Below is a small trained network, with its code and all its weights. Each question gives an input and a class and asks what happens when units are switched off, that is, made to give their printed mean instead of their output.

import numpy as np


def w(rows, s, z=0):
    codes = np.array(rows[::2]) - 128.0
    scale = np.full(codes.shape[1], s)
    scale[-1] = z or s
    return codes * scale


def f(y):
    return np.maximum(y, 0)


def log_softmax(a):
    a = a - a.max(-1, keepdims=True)
    return a - np.log(np.exp(a).sum(-1, keepdims=True))


def net(x, mask):
    res = np.array(x, float).reshape(1, 3) / 4 @ E
    y = f(res @ A[0][:, :-1].T + A[0][:, -1])
    res = res + np.where(mask, y, B[0][:, -1]) @ B[0][:, :-1]
    return log_softmax(res[-1] @ U[:, :-1].T + U[:, -1])


A, B = {}, {}
E = w([
[155,98,108,143,254,174,141],'x0',
[207,68,150,164,105,120,192],'x1',
[206,152,121,66,166,123,84],'x2',
],0.011)
A[0] = w([
[205,147,124,99,159,135,99,44],'N1',
[181,149,142,83,33,116,108,113],'N2',
[25,186,124,74,105,129,65,206],'N3',
[123,124,109,150,176,139,130,255],'N4',
[73,100,133,190,76,127,167,16],'N5',
[207,151,130,76,162,117,83,210],'N6',
[80,147,133,99,252,139,98,76],'N7',
[184,118,123,134,121,126,141,67],'N8',
],0.021,0.0042)
B[0] = w([
[117,132,203,95,103,178,120,200],'N1',
[105,119,85,159,201,92,77,208],'N2',
[46,136,84,147,62,88,58,252],'N3',
[147,118,164,105,197,104,150,194],'N4',
[109,106,125,133,105,100,224,196],'N5',
[165,157,111,116,89,251,183,233],'N6',
[157,123,60,158,199,175,175,233],'N7',
[137,120,118,132,193,88,143,170],'N8',
],0.026,0.019)
U = w([
[168,113,178,75,77,129,38,21],'0',
[188,122,80,125,233,168,64,194],'1',
[91,77,56,172,125,80,109,254],'2',
[65,95,158,120,24,36,25,44],'3',
[208,51,191,70,120,160,254,173],'4',
[104,178,101,91,11,184,70,72],'5',
],0.0085,0.0049)

Each question gives the input, the list of numbers given to net, and the class t.
The units are the neurons (one row each of A and B). Each row of codes is followed by its name. A weight is (code - 128) times the scale printed after its matrix; where a second scale follows, it is the last column's (A, B and U).
mask holds one flag per neuron, in row order. A switched-off neuron (its flag False) gives its mean, the last column of its row in B, instead of its output. The means were averaged over made-up inputs and are rounded, as every weight is.
A unit's drop is (log p(t) with every unit on - log p(t) with that unit switched off) / (log p(t) with every unit on - log p(t) with every unit switched off).
The circuit of an input: a set's keep is (log p(t) with only the set's units on - log p(t) with every unit switched off) / (log p(t) with every unit on - log p(t) with every unit switched off). Starting from all 8 units, units are removed one at a time, each time the one whose removal leaves the highest keep (on an exact tie, the one counted first), for as long as the keep stays at least 0.8.
units of the circuit, in order: the units of the circuit, biggest drop first
k most important neurons: the k neurons with the biggest drops, biggest first
drop of u: that unit's drop, to one decimal
input [-8,-6,6], class 3: units of the circuit, in order : [N3]
input [5,-4,5], class 4: 2 most important neurons : [N6; N2]
input [-8,-3,4], class 3: 2 most important neurons : [N3; N7]
input [1,-4,7], class 5: 4 most important neurons : [N6; N3; N1; N5]
input [2,-7,-1], class 2: units of the circuit, in order : [N3; N7]
input [-3,0,4], class 5: 4 most important neurons : [N7; N4; N8; N6]
input [1,-4,4], class 5: 4 most important neurons : [N2; N3; N6; N8]
input [0,-5,2], class 5: 2 most important neurons : [N3; N2]
input [-8,0,1], class 3: 3 most important neurons : [N7; N3; N6]
input [-7,-3,5], class 3: 3 most important neurons : [N3; N7; N2]
input [-7,7,-8], class 4: 2 most important neurons : [N3; N5]
input [8,8,-1], class 4: 2 most important neurons : [N2; N3]
input [-2,-8,1], class 3: 2 most important neurons : [N3; N6]
input [-7,7,7], class 1: units of the circuit, in order : [N2]
input [2,3,2], class 4: drop of N2 : 0.1
input [0,-8,-7], class 3: drop of N3 : 1.2
input [-5,-7,8], class 5: drop of N6 : 3.5
